How the states are linked:
from | t z y x k
Rer | Lav Feb Sen Bor Ped
Gem | Vum Zat Lav Vaz Zag
Kek | Bod Lel Boz Luf Por
Ped | Feb Nes Zef Gam Gof
Tov | Dif Tam Mos Nas Sib
Tef | Zef Gar Bep Riv Gup
Nak | Bev Seb Buk Gab Zem
Rok | Tun Kek Bol Zur Luf
Bep | Mir Kad Tuz Kam Vob
Mos | Kul Gat Nes Kas Bab
Bog | Zag Mos Ped Vum Kas
Zuz | Rim Tuz Lum Ran Kan
Zon | Ger Mef Sib Baf Bol
Kir | Nas Pif Zat Dez Dif
Bol | Mef Boz Zub Sav Bom
Kub | Gab Tar Por Tuz Bev
Gup | Gar Rer Vob Tik Bor
Lav | Gam Ber Riv Rer Feb
Tar | Zem Bep Zuz Bev Kam
Sen | Riv Tik Seb Vef Zef
Tuz | Kub Bev Paz Kan Nak
Gat | Ged Nas Vum Bab Kir
Vum | Bog Kas Gam Gem Zat
Buk | Ran Ded Rok Lel Rim
Lep | Bor Gam Duf Gar Lav
Kef | Bab Dez Vaz Kul Ged
Vef | Sen Zef Zem Duf Tef
Gof | Nes Gem Gar Ber Vaz
Deg | Mer Tun Zon Fav Rok
Kul | Kef Ged Tus Mos Gat
Baf | Zon Bol Pif Bem Sav
Bom | Boz Mer Gom Sep Deg
Gov | Gom Zon Nas Ruz Baf
Paz | Por Ran Deg Bod Buk
Zef | Tik Lep Mir Tef Gar
Gar | Lep Lav Kad Gup Rer
Gab | Nak Zem Lel Kub Tar
Por | Lel Zuz Mer Paz Ran
Zub | Ruz Bem Dez Vem Gom
Riv | Tef Gup Kam Sen Tik
Ber | Gof Vaz Gup Feb Tus
Mer | Zur Lum Ger Deg Tun
Lum | Luf Paz Sep Tun Bod
Zur | Rok Luf Sav Mer Lum
Boz | Fav Zur Bem Bom Mer
Lel | Buk Rim Zur Por Zuz
Bor | Rer Ped Vef Lep Gam
Ger | Sav Sep Tam Zon Mef
Sep | Bom Deg Gov Mef Fav
Vob | Kad Sen Nak Dab Vef
Sib | Tam Ruz Bab Pif Zub
Pif | Sib Zub Kef Dif Vem
Ran | Zuz Kan Tun Buk Ded
Mir | Dab Duf Kub Bep Kad
Tam | Vem Gov Gat Sib Ruz
Rim | Ded Kub Luf Zuz Tuz
Kam | Bep Vob Kan Seb Dab
Kad | Duf Riv Bev Vob Sen
Bem | Baf Sav Dif Gom Ger
Feb | Ber Tus Tik Ped Nes
Luf | Kek Por Bom Lum Paz
Fav | Deg Rok Baf Boz Zur
Ged | Dez Tov Bog Gat Nas
Dez | Kir Dif Zag Ged Tov
Bod | Paz Buk Fav Kek Lel
Ruz | Gov Baf Kir Zub Bem
Zat | Kas Kef Ber Zag Kul
Mef | Sep Fav Ruz Bol Boz
Zag | Zat Kul Feb Bog Mos
Dif | Pif Vem Kul Tov Tam
Vaz | Gem Zag Rer Tus Bog
Tun | Lum Bod Mef Rok Kek
Kas | Mos Bab Gof Zat Kef
Nas | Tov Sib Kas Kir Pif
Tus | Vaz Bog Bor Nes Vum
Bab | Gat Kir Gem Kef Dez
Ded | Kan Gab Kek Rim Kub
Seb | Kam Dab Ded Zem Mir
Vem | Zub Gom Ged Tam Gov
Duf | Vef Tef Tar Kad Riv
Kan | Tuz Nak Bod Ded Gab
Zem | Seb Mir Rim Tar Bep
Gom | Bem Ger Tov Gov Zon
Gam | Ped Gof Tef Lav Ber
Sav | Bol Bom Vem Ger Sep
Tik | Gup Bor Dab Zef Lep
Bev | Tar Kam Ran Nak Seb
Nes | Tus Vum Lep Gof Gem
Dab | Vob Vef Gab Mir Duf

The rows follow the links: the fewer symbols apart two states are, the more alike their rows tend to be.

Each row is also shifted at random along 6 hidden directions that mean nothing.

Row, then state:
 33   -1    2  -10   30   13    4   -6    0   -6    4  -11   -3   17    9   -1   34    6   -3  -34  -12   10    4   18   12    3  -11  -10  -12   -4  -19   -6   -8    1   -4  -13   -9   -5  -12  -14   -9   -5  -20   26  -18   -7   20   -9    4    4    6    2    3; state Gup
-49   -1    0   20   15   -3  -22    5   -8  -12    7    5   -4  -35   19   -7    1  -25   12   14   -9    6   -6   38  -13   23  -21   18    1  -15   -8   25   31  -11  -15   -4   17    6   -6  -12   21   -8   11  -29   11   -9   -1   20   -9  -21   20    6  -24; state Tar
 26   -2    3   -7  -23    8   14   -8   -9  -13    2  -17    5   -3   -2   -6   -6   -5  -16   -2  -12    3    9  -21   13   -8    8  -20   -9   -2   -7    2  -21   11    3    4    1   -3   11   -3  -15    1  -18   10    7  -18    0  -13    4   10   -1   -3   14; state Lep
-28    8   -2    0  -16    1    7   -9   -8   -5    5   -9    7   -2    4   -1   19    5   -9  -24   -9    8    5    8    1    5    0   -1  -10    1  -10    4  -10   -3   -2    2    0   -4    8   -3  -18   -5   -9   20    9  -12    4   -8   12   10    6   -6    0; state Lav
-36   -4    3   11   -1  -13    6  -13   -8   10    8   10   21   -3  -12   14   13   15    1    3   15  -21   -1  -13   -6   -1    9   18    4    2   17  -21   15  -13    9   19   -5    4   -7   -2    1    0    1   -6   -9   14  -22    4    5   -1  -17  -11   -2; state Bol
 14   13    2   -5   -8    0   10   -5    4    9    2    0   -6    9  -12    6    4   16    0    1    0    1    6  -13   -4    1    9   -1    7    8    5  -15  -10  -10   12    2    5   -4    3    2  -13    2  -13   13    3   -2   -2   -1    7    0  -11   -6   11; state Dif
  4  -16    9    8   18    4  -14   -7   -9   -5    9   -2    0   -9    5    1    5  -13   -1   20    4   -6    3   -1    5    9   -4    6    2   -8    3    1   15    0    8    3   16    9   -3   -5   16   -5   -6  -17    0   -8    1    9   -9   -8    2    3  -10; state Ran
-47    7    5  -23   25    6   -1  -13   24   10  -19   -5  -20   25   12   11    8    7    8  -10   18   -2    2   14   -4    6   14   -3   12    3   -1   -2  -11    5   15    0   -4    2   -4   13   10    0  -13   22   -9   -4   35   -4   -9    9   -5    2    7; state Ruz
 -4   -8   10    9   -3    2  -11  -11   -8    1    0   11    1    4   -4   -2   -8   -1  -11   28    5   -5    6  -16    9    7   11    2    6    5    6   -8   -9   -9   15    9   20   15   10    4    9    0  -16   -7    3  -12    2    3  -10    1  -14   -9    3; state Luf
  1   -6   -1   14  -24   -8   -7   -6  -15   -8    3    1   17  -21    8   -7   -6  -14   -8    3   -2   -2   -3    1    0    3    0    8   -8   -2    0   18    4    3   -7   11    1    9   13    0    4   -3   11   -9   13   -6   -7   -1   -2    6    4   -6   -8; state Gab
 18    3   -5   -8   -4    7   16   12   -1   -9    3   -8   -4   -3  -12    0  -21    3    0   20   -4   -7    1  -17    0  -12    6  -13   -1   -5    8  -12   -4    5   -6   -7   12  -15   -8   -1   -8    5   -7  -17    6   -2  -23    1    7  -10   -5    7    4; state Zag
 -9   -6    4   12   26   19   -4   -6  -21  -19   20   -4    2  -12    6    2   26   -6   -6    8  -19    0    8   19    6   20  -10    1   -8  -12   -7   -8    9  -14   -1   -7   36   -3  -16  -25   -1  -11  -31  -11    4  -25   -4   12    6  -14   13    5  -16; state Zef
-42  -12   -1   13  -11    6    0   -2  -22  -10   12    6   18   -2   -3   -4   10   -1  -17   -2   -9   -2    2   -5   12    0   -3   -2  -11    2   -1   -3   -3   -1    0    3   12    3    4   -8   -7   -5   -8    1    6   -7   -8   -2    8    9    6   -1  -10; state Sen
 -3  -11    8   -2   -4    0   -9   -5    1  -10   -7  -10    0  -19   11   -9  -24  -26   -1   17    2   -2    0   -8    5   -1    2   -7   -1  -10   -3   18    1   15   -2   11   -6    9    7   -1   17    1    5  -18   -1   -9    4    0  -16   -2    0    2    9; state Kub
 29    2    5   -9    4    2    3  -15   15    6  -24    6    0   18    7    5   -5    7   -1  -10    9  -10    1    1    3   -2   15   -4    3    6   -1   -3  -18   -2    6   12  -15    9    1    5    7    4  -10   16  -15    1   17  -11  -11   13  -15  -11   18; state Boz
-18   -6    5   -1   -7   -1   -6   -5   -5   -8   -5   -5    4    0    7  -15  -14   -9  -11    6   -2    4   -1  -11   15   -8    2   -7   -9   -1  -10    8  -14    7   -7    3   -8   10   11    4    5    3   -2   -5   -5   -8    4  -10  -13    0  -13   -8   15; state Seb
  5  -11    6   16   -6   -3   -8  -12  -20    6   14   15   12    6  -13   -1    9   10  -15   20    6   -5    4  -23   11    4    7   11   -1    6    9  -18   -1  -15   14    7   18   15    7    3    1   -1  -11   -5    0   -3  -11    2   -2   -1  -18  -12   -3; state Kek
 15   15   -2    1    5   -3    6    7    9   10    5    5  -14   -4  -10    9    9   10   14   -5   -5    4    1    9  -15    7   -7    5    8    2    2   -6   10  -14    4   -8    0   -8   -9   -8   -7    0    0    2    1    8   -4   10    9  -10    5    4    1; state Nas
 27    9    1  -10   -1    6    7   -2   -5  -11    8  -19  -11   -2    1   -8    2    1   -4    3  -11    9    7   -4    4    1    0  -10   -8   -7  -10   -4  -10   -1   -5   -9   12   -8    0   -4  -13    0  -20    0    5  -19   -4   -3    2  -12   -6   -2    9; state Ped
  0    3   -1   22  -24   -7   -2  -16  -18    6    0   26   23    1   -5    7   13   15  -12    0    3  -10    2    0   -1   11   10   18    1   15    6   -9   -9  -24    9   18   13   14   11    2   -6   -3   -9    9    8   -3   -8   -1    5   15  -11  -20   -7; state Mer
 -1   -7    2   11   -3    0   -9  -19  -17   -6    5    4   20   -5   16    2   25   -4  -11  -16    1   -4    1   20    4   13    2   13   -7    0   -3    8    3   -5    1   13    9   10    5   -2    3   -9   -6   10    6  -10    9   -3    1   13    7   -8  -19; state Kan
-17   14    7  -17   37    4    0   -4   24   14   -7   -4  -26   23    2   10   20   14   15  -13    7    6    3   14   -7    9   -3    1   11    0   -5  -12    0   -9    9  -12   -7   -3  -12    0    3    1  -14   18  -18    3   24    3   -4   -8   -6    2   10; state Sib
  9    1    0   -2   15    6  -16   -5    4  -12  -12   -3   -6   -4   30   -9    4  -17    0  -12   -6    8   -3   39    1   14   -7    1   -5   -6  -19   23   -3    2  -14   -4    1    7    0   -3   15   -5   -3    3    0  -17   27   -2  -14    2   11    1   -7; state Bev
-35   -8    7    1   20    8  -20   -9    7    3  -12   10   -9    9   15    1    2  -12    0    7    7    0    1   17    4   16    1    3    9    3   -4   11   -1   -2   11    2   11   16    3    4   22   -3   -5    5    0   -9   31    4  -15    7    6    2   -9; state Bod
  4   -7   -3    2   20    8   -3    7   -7   -6    8    1    3    7    6   -3   21   -3   -2  -22  -13    8   -3   20    8    2  -18   -4   -9   -3  -13    1    5    3   -9  -13   -2   -2  -10  -11   -2   -4   -1    8   -9    1   11   -1    6    1   16   10  -11; state Riv
  7    6  -13   -1   -8   -3   15    8  -10    1   12    2   12   11  -11    1   14   22   -4  -14   -3   -2   -4   -2   -3  -11    1    2   -7    4    5  -17    1   -3  -10   -9    2  -16   -6    2  -23    1    1    6    2   10  -21   -4   17    1   -3    0   -8; state Bog
 -2   10   -3  -12  -13    3    8   -1   -1   -7    1  -15   -6    4    2   -8   -7    3   -8    1   -7    8    4   -8    3   -6    7  -11   -6   -2   -4   -1  -17    5   -5   -7    8  -10    6    6  -14    2  -11    3    8  -15   -3   -9    3   -1   -7   -2   10; state Gof
-15    6  -14   -2   -6   -5   15   12    3    9    2    7   10    9   -9    8   12   16    6  -30   -2   -4   -7    7   -7  -12   -5    2   -3    6    6   -7    4    1   -7   -4  -19  -15   -9   -1  -16    0   16   15   -4   24  -12   -3   18    9    8    4   -7; state Kas
-19   -6   -8   11   -8  -10  -11   15   -6    2    6   10    9   -2    2  -14    1   -4   -2  -16   -4   14  -10    9    2   -8  -18    7   -8    3   -9   14    8    4  -15   -9  -16    3    7    4    0    2   30   -2   -1   16   -3   -2    0    2    9    2  -11; state Mir

From each start, follow one symbol. Which state do you reach?
Answers are names.
---
 -1    7   -7   17    2   -8   -1   -9   -8    9    1   24   21    1    7   17   36   19    4  -28    7  -11   -3   35  -15   16    2   27    2    8    7   -6   13  -24    0   13    3    4   -7   -2   -3   -7    2   16   -1   10   -1    6   11   11    5  -10  -24
y -> Gov
---
 32   -5    7    0   14    3   -5   -9  -12  -13    9   -6    2    2    6  -13    3    2  -11   10   -5    4    2   -5   16    0   -3   -2  -13   -9  -13   -9   -8   -6   -9   -5    6    6   -2   -5    3    1  -20  -11  -12  -15   -4   -5  -11  -16  -19  -10   11
k -> Bep
---
-34    9   -6  -17   -2    2    7    2    9   -1   -6  -12   -7   13    5   -4   -3    5   -2  -15    0    6   -2    3    1   -8    4  -12   -4    0   -6    1  -14    9   -7   -9   -9   -8    2    9   -9    3   -1   11   -1   -2    7  -10    1    3   -3    1    9
x -> Nes
---
 -7  -10   -6    9   -8   -3   -5   12  -14   -2    8    7   12    2   -5  -12    1   -1   -9   -8   -8    8   -5   -4   10   -9  -12    1  -10    3   -6    3    2    5  -10   -8   -5    2    5    1   -6    1   15   -3    0    8   -7   -4    4    2    5    2   -8
z -> Riv
---
-24   12   -2   -7   -8   -8    3   -1   10   18   -4    4   -5   15   -4    9   13   16    6  -18    9    4    0    3  -11    0    5    8    9   11    5   -2   -2   -5    9    0  -10   -1    5   13   -8    2    8   22    1   11   10   -2    6   10   -1   -3    0
t -> Vem
---
-15   -9   -6   14  -33    6    2    5  -20  -12    6    2   17  -19   -3   -5  -11  -17  -15   10  -14   -1    3   -8    5    1   -1   -8   -8    2    4   14   -4    8   -3    7   18   -1   13   -5   -8   -5    2   -7   25  -11  -11    1   11   15   19    4  -14
t -> Zef
---
-14   10    1  -15   14    3    3    6   11   -5    0  -19  -19    3    7   -7    1    0    7   -6   -4   14    0    7   -1   -2   -7   -8   -2   -8  -11    4   -2    6   -9  -16   -5   -9   -5    0   -3    2   -3    1   -5   -6    6   -2   -3  -13    0    5   11
z -> Vaz
---
-13  -14    5   10    4   12   -4    4  -21  -18   15   -1    3  -13   -7  -10  -13  -11  -12   35  -13   -3    6  -18   14    2   -4   -8   -8  -10    0   -8    1   -2   -2   -5   31    2   -2  -11    3   -1  -18  -30    7  -18  -19    7   -4  -15   -4    3   -2
k -> Riv
---
-35    7    0  -15  -16   -2    9   -5    4   -1   -5  -16   -2    9    3   -6   -1    4   -5  -18   -2   10    2   -8    5   -9    7  -12   -7    3   -9    5  -20   10   -2   -2  -15   -4   10    8  -13    2   -3   20    0   -5    9  -14    1    8   -6   -5   18
t -> Ber
---
 45   -2   -1    7  -13    4    7    6  -17  -11   18   -9    7  -16   -7   -5    4   -7   -6    3  -16    6    4   -8    4    1   -8   -5   -9   -5   -4    1    4    2   -4   -4   10   -8   -1  -13  -14   -3   -4   -7   10   -8  -18    3   11   -5    9    3   -4
z -> Lav
---
-19  -14    4    3   30    5   -6   10   -7   -5   14   -1   -1    5   -3   -7   12   -3    1   -3   -7    6   -3   -1   12   -4  -19   -1   -8   -9   -9   -8   10    2   -8  -15   -4    1  -14  -13    4    0   -1   -9  -18    5   -1    3   -2  -15    2    7   -2
k -> Tef
---
 20   -5    4  -15   21   -9    7    2   21   15  -10   -5   -3   16   -6    8   -5    9   14   -8   21  -10   -6  -14    0  -17    3   -3    7   -2    6  -11    6   10    4    2  -38   -2  -11    6    9    8   13    2  -30   27    1   -5   -7   -2  -16    2   17
y -> Vem
---
 15   -5    6    1    9   -4   -9   -5    2   13   -4   13    1   21   -4   -3    8   12   -4   -6    9    3   -1  -10   11   -4    1    6    1   11   -3  -10   -8   -5    8   -1  -14   14    4    7    5    5    2   13  -19   10   13   -5   -8    3  -17   -9   11
z -> Paz
---
-27   -5   -1   -5   15    8  -13    9    9   -8  -14    1  -11    5   17  -14  -11  -16    0   -5   -7   12   -5   22    8    0  -11   -9   -4   -3  -17   20   -6   11  -11  -13   -5    5    2    0   13    1    6    0   -4   -5   24   -4  -14    1   12    9   -2
x -> Mir
